Below is a small trained network, with its code and all its weights. Each question gives an input and a target symbol and asks what happens when units are switched off, that is, made to give their printed mean instead of their output.

import numpy as np


def w(rows, s, z=0):
    codes = np.array(rows[::2]) - 128.0
    scale = np.full(codes.shape[1], s)
    scale[-1] = z or s
    return codes * scale


def f(y):
    return np.maximum(y, 0)


def softmax(a):
    e = np.exp(a - a.max(-1, keepdims=True))
    return e / e.sum(-1, keepdims=True)


def log_softmax(a):
    a = a - a.max(-1, keepdims=True)
    return a - np.log(np.exp(a).sum(-1, keepdims=True))


def net(x, mask):
    ids = ['αβγδεηθλμξπστφω'.index(c) for c in x.split()]
    T = len(ids)
    res = E[ids] + P[:T]
    u = 0
    for l in range(2):
        q, k, v = (res @ M[l].T for M in (Q, K, V))
        z = softmax(np.where(np.tri(T) > 0, q @ k.T / 2**0.5, -1e9)) @ v
        res = res + np.where(mask[u], z, O[l][:, -1]) @ O[l][:, :-1]
        u += 1
        y = f(res @ A[l][:, :-1].T + A[l][:, -1])
        res = res + np.where(mask[u : u + 8], y, B[l][:, -1]) @ B[l][:, :-1]
        u += 8
    return log_softmax(res[-1] @ U[:, :-1].T + U[:, -1])


Q, K, V, O, A, B = {}, {}, {}, {}, {}, {}
E = w([
[65,175,37,126],'α',
[157,93,176,216],'β',
[86,96,123,162],'γ',
[192,119,140,45],'δ',
[156,129,119,104],'ε',
[139,144,114,80],'η',
[126,27,7,137],'θ',
[111,88,88,135],'λ',
[233,134,62,197],'μ',
[52,64,156,109],'ξ',
[162,124,129,101],'π',
[161,129,123,83],'σ',
[237,117,110,132],'τ',
[167,14,121,141],'φ',
[83,66,185,72],'ω',
],0.016)
P = w([
[76,214,163,252],'0',
[86,206,192,215],'1',
[121,140,161,161],'2',
[133,115,162,160],'3',
[142,103,151,135],'4',
[147,95,148,146],'5',
[144,76,167,137],'6',
[149,81,159,123],'7',
[156,68,161,123],'8',
[156,74,156,102],'9',
[160,85,148,98],'10',
[172,79,137,72],'11',
],0.0036)
Q[0] = w([
[114,36,254,22],'0.h0',
[118,252,143,69],'0.h0',
],0.0068)
K[0] = w([
[14,2,181,152],'0.h0',
[62,239,150,198],'0.h0',
],0.0055)
V[0] = w([
[50,132,109,253],'0.h0',
[160,194,91,197],'0.h0',
],0.0066)
O[0] = w([
[134,74,53,2,4],'0.h0',
[223,215,126,31,29],'0.h0',
],0.007,0.0019)
A[0] = w([
[81,144,103,222,147],'0.n0',
[130,62,157,146,100],'0.n1',
[120,97,141,34,193],'0.n2',
[124,132,254,157,33],'0.n3',
[204,158,213,129,183],'0.n4',
[99,127,116,140,196],'0.n5',
[133,95,86,199,58],'0.n6',
[166,160,42,85,5],'0.n7',
],0.0086,0.003)
B[0] = w([
[78,155,2,86,201],'0.n0',
[112,100,104,145,191],'0.n1',
[65,126,135,166,242],'0.n2',
[63,131,127,113,173],'0.n3',
[155,189,146,43,254],'0.n4',
[110,127,146,76,177],'0.n5',
[128,120,88,166,169],'0.n6',
[78,90,212,212,164],'0.n7',
],0.0077,0.0043)
Q[1] = w([
[76,2,119,221],'1.h0',
[128,165,17,186],'1.h0',
],0.0057)
K[1] = w([
[64,2,195,188],'1.h0',
[239,73,225,170],'1.h0',
],0.005)
V[1] = w([
[60,175,95,2],'1.h0',
[117,242,20,201],'1.h0',
],0.007)
O[1] = w([
[48,169,160,61,254],'1.h0',
[123,195,1,182,90],'1.h0',
],0.0095,0.0032)
A[1] = w([
[192,122,40,214,89],'1.n0',
[46,147,188,241,84],'1.n1',
[162,71,55,245,76],'1.n2',
[100,149,170,79,165],'1.n3',
[26,140,156,155,30],'1.n4',
[254,113,101,114,204],'1.n5',
[47,60,8,92,3],'1.n6',
[92,130,173,88,158],'1.n7',
],0.0078,0.0034)
B[1] = w([
[81,233,125,175,169],'1.n0',
[217,50,2,67,177],'1.n1',
[84,153,130,228,181],'1.n2',
[83,143,136,133,254],'1.n3',
[222,95,116,87,201],'1.n4',
[165,139,145,122,184],'1.n5',
[130,145,178,69,236],'1.n6',
[90,127,148,132,245],'1.n7',
],0.0096,0.0052)
U = w([
[98,158,31,96,181],'α',
[125,125,115,134,127],'β',
[122,129,122,130,94],'γ',
[83,178,205,109,165],'δ',
[178,104,52,128,183],'ε',
[46,130,113,166,3],'η',
[150,132,121,126,50],'θ',
[143,123,117,131,37],'λ',
[163,161,99,162,136],'μ',
[98,48,127,130,86],'ξ',
[144,128,127,134,52],'π',
[131,149,145,131,172],'σ',
[252,135,132,112,150],'τ',
[137,119,125,137,109],'φ',
[109,101,165,193,212],'ω',
],0.011,0.0051)

Each question gives the input, a string of symbols that net reads in full, and the target symbol t.
The units are the heads (2 rows each of Q, K, V and O) and the neurons (one row each of A and B). Each row of codes is followed by its name. A weight is (code - 128) times the scale printed after its matrix; where a second scale follows, it is the last column's (O, A, B and U).
mask holds one flag per unit, layer by layer, with each layer's heads first. A switched-off unit (its flag False) gives its mean, the last column of its rows in O or B, instead of its output. The means were averaged over made-up inputs and are rounded, as every weight is.
A unit's drop is (log p(t) with every unit on - log p(t) with that unit switched off) / (log p(t) with every unit on - log p(t) with every unit switched off).
The circuit of an input: a set's keep is (log p(t) with only the set's units on - log p(t) with every unit switched off) / (log p(t) with every unit on - log p(t) with every unit switched off). Starting from the 12 units with the biggest drops (on a tie, the unit counted first), units are removed one at a time, each time the one whose removal leaves the highest keep (on an exact tie, the one counted first), for as long as the keep stays at least 0.8.
units of the circuit, in order: the units of the circuit, biggest drop first
most important unit: the unit with the biggest drop
top k neurons: the k neurons with the biggest drops, biggest first
top k neurons in layer l: the k neurons of layer l with the biggest drops, biggest first
drop of u: that unit's drop, to one decimal
input γ σ σ α ω θ, target ξ: units of the circuit, in order => [1.h0; 0.h0; 0.n4]
input δ δ β, target ε: units of the circuit, in order => [1.n1]
input δ σ α δ, target α: top 2 neurons => [0.n0; 1.n6]
input ω φ δ ω γ, target ξ: units of the circuit, in order => [1.h0; 0.h0; 1.n1]
input δ δ γ θ σ γ, target α: units of the circuit, in order => [0.n0; 1.n1]
input α γ δ γ α α π δ φ, target ω: units of the circuit, in order => [1.n2; 1.h0; 0.n4; 0.h0]
input δ δ δ, target δ: units of the circuit, in order => [0.n4; 1.h0; 1.n1]
input α δ δ δ α, target δ: units of the circuit, in order => [1.h0; 1.n6]
input α α δ σ γ, target α: units of the circuit, in order => [1.h0; 1.n1]
input ω π α δ ω, target ξ: units of the circuit, in order => [0.h0; 1.n1; 1.h0; 0.n4]
input δ β δ τ α α σ, target α: units of the circuit, in order => [1.h0; 0.h0]
input α δ δ δ δ δ β, target ε: units of the circuit, in order => [1.n1; 0.h0]
input δ δ α α σ, target α: units of the circuit, in order => [1.h0; 0.n0]
input δ θ α ε, target α: units of the circuit, in order => [1.h0]
input γ ξ α δ ξ δ ω α, target δ: units of the circuit, in order => [1.h0; 0.h0]
input δ β θ, target η: top 2 neurons => [1.n2; 1.n0]
input ξ α ξ γ δ τ, target τ: top 2 neurons => [1.n5; 0.n7]
input δ θ θ, target η: top 2 neurons in layer 0 => [0.n4; 0.n6]
input δ δ ε δ φ φ δ φ γ σ δ μ, target μ: top 2 neurons in layer 1 => [1.n0; 1.n2]
input α ω α ω, target ξ: most important unit => 0.h0
input σ ξ δ η θ φ τ, target τ: top 4 neurons in layer 1 => [1.n5; 1.n3; 1.n7; 1.n2]
input ω δ δ δ δ δ δ, target δ: drop of 0.n3 => 0.1
input δ π δ α α ξ δ, target α: drop of 1.n1 => -0.1
input γ δ α δ δ η ω μ, target μ: drop of 0.n4 => 0.0
input δ δ δ δ π δ α δ ω φ δ θ, target ω: drop of 1.h0 => 0.5
